Here is a tiny trained network, its code and every weight. The questions are about switching its units off for an input and a class, where a switched-off unit gives its printed mean instead of its output.

import numpy as np


def w(rows, s, z=0):
    codes = np.array(rows[::2]) - 128.0
    scale = np.full(codes.shape[1], s)
    scale[-1] = z or s
    return codes * scale


def f(y):
    return y / 2 * (1 + np.tanh(0.7978845608 * (y + 0.044715 * y**3)))


def log_softmax(a):
    a = a - a.max(-1, keepdims=True)
    return a - np.log(np.exp(a).sum(-1, keepdims=True))


def net(x, mask):
    res = np.array(x, float).reshape(1, 5) / 4 @ E
    y = f(res @ A[0][:, :-1].T + A[0][:, -1])
    res = res + np.where(mask, y, B[0][:, -1]) @ B[0][:, :-1]
    return log_softmax(res[-1] @ U[:, :-1].T + U[:, -1])


A, B = {}, {}
E = w([
[92,201,156,132,93,238,78,106,136,120],'x0',
[130,137,42,75,202,158,99,39,114,149],'x1',
[76,23,149,145,169,150,82,206,52,123],'x2',
[26,109,106,27,2,53,96,42,128,107],'x3',
[131,131,148,190,93,128,165,48,33,210],'x4',
],0.012)
A[0] = w([
[79,140,61,68,193,152,108,104,114,133,193],'N0',
[110,155,137,92,127,129,92,153,174,36,57],'N1',
[58,69,146,121,150,143,93,159,73,136,72],'N2',
[85,128,187,139,49,122,154,172,144,111,132],'N3',
[71,104,113,105,51,63,73,110,140,137,1],'N4',
[159,163,98,153,81,101,143,97,185,131,115],'N5',
[83,157,180,124,71,253,77,119,144,119,67],'N6',
[110,145,151,184,61,139,147,73,57,186,61],'N7',
[141,131,173,144,117,105,128,168,142,111,199],'N8',
[146,74,113,117,125,51,155,139,143,142,103],'N9',
],0.014,0.0056)
B[0] = w([
[80,148,101,147,120,119,173,117,52,178,218],'N0',
[119,88,50,69,236,79,141,168,144,62,203],'N1',
[142,237,136,107,95,71,61,103,207,65,214],'N2',
[78,155,60,110,105,116,109,128,44,186,236],'N3',
[172,105,171,243,171,163,32,168,140,197,248],'N4',
[86,184,104,151,102,132,65,129,188,55,210],'N5',
[211,80,120,130,82,118,164,41,173,171,230],'N6',
[103,76,124,85,225,42,121,170,118,67,251],'N7',
[61,125,82,189,139,149,159,81,104,160,195],'N8',
[217,92,88,96,52,100,146,45,130,138,208],'N9',
],0.011,0.018)
U = w([
[108,61,112,75,182,75,126,136,109,85,85],'0',
[190,153,134,236,175,148,104,151,120,165,196],'1',
[181,81,113,91,51,100,147,60,123,138,162],'2',
[99,248,141,131,76,80,99,95,139,72,120],'3',
[50,165,81,122,95,109,140,96,43,172,93],'4',
[90,120,111,127,108,131,131,115,103,136,254],'5',
[70,150,186,96,93,172,128,171,108,154,64],'6',
[115,117,185,116,101,168,117,151,112,106,75],'7',
],0.013,0.0072)

Each question gives the input, the list of numbers given to net, and the class t.
The units are the neurons (one row each of A and B). Each row of codes is followed by its name. A weight is (code - 128) times the scale printed after its matrix; where a second scale follows, it is the last column's (A, B and U).
mask holds one flag per neuron, in row order. A switched-off neuron (its flag False) gives its mean, the last column of its row in B, instead of its output. The means were averaged over made-up inputs and are rounded, as every weight is.
A unit's drop is (log p(t) with every unit on - log p(t) with that unit switched off) / (log p(t) with every unit on - log p(t) with every unit switched off).
The circuit of an input: a set's keep is (log p(t) with only the set's units on - log p(t) with every unit switched off) / (log p(t) with every unit on - log p(t) with every unit switched off). Starting from all 10 units, units are removed one at a time, each time the one whose removal leaves the highest keep (on an exact tie, the one counted first), for as long as the keep stays at least 0.8.
units of the circuit, in order: the units of the circuit, biggest drop first
most important unit: the unit with the biggest drop
top k neurons: the k neurons with the biggest drops, biggest first
drop when u is switched off: that unit's drop, to one decimal
input [5,-1,5,-3,1], class 2: units of the circuit, in order => N6, N4
input [4,0,8,-2,7], class 3: most important unit => N2
input [-3,-7,5,8,3], class 1: top 2 neurons => N4, N0
input [-7,-5,0,-2,6], class 2: top 2 neurons => N9, N1
input [2,-1,6,2,-4], class 3: top 2 neurons => N2, N7
input [-7,-2,-2,6,-6], class 2: top 2 neurons => N9, N7
input [-5,0,3,5,2], class 1: top 2 neurons => N4, N6
input [-5,7,-2,-3,5], class 4: top 3 neurons => N4, N6, N0
input [-7,0,-8,-1,-1], class 3: top 2 neurons => N5, N6
input [-3,-8,-3,6,-5], class 4: top 2 neurons => N3, N7
input [3,8,5,-5,-2], class 4: top 2 neurons => N0, N4
input [2,-6,8,7,-5], class 3: top 3 neurons => N2, N3, N7
input [-1,-8,-7,7,-6], class 4: top 2 neurons => N3, N2
input [-8,-5,-5,-7,0], class 2: units of the circuit, in order => N9
input [4,-4,3,-3,-3], class 2: top 4 neurons => N4, N6, N7, N0
input [3,3,5,-5,7], class 0: top 2 neurons => N7, N4
input [3,-7,2,-5,-5], class 4: units of the circuit, in order => N4, N8
input [-3,-4,-8,8,-4], class 1: drop when N4 is switched off => 1.6
input [8,3,0,3,0], class 2: drop when N6 is switched off => 1.4
input [4,1,-6,3,-7], class 0: most important unit => N1
input [-4,2,8,4,6], class 3: drop when N1 is switched off => 0.1
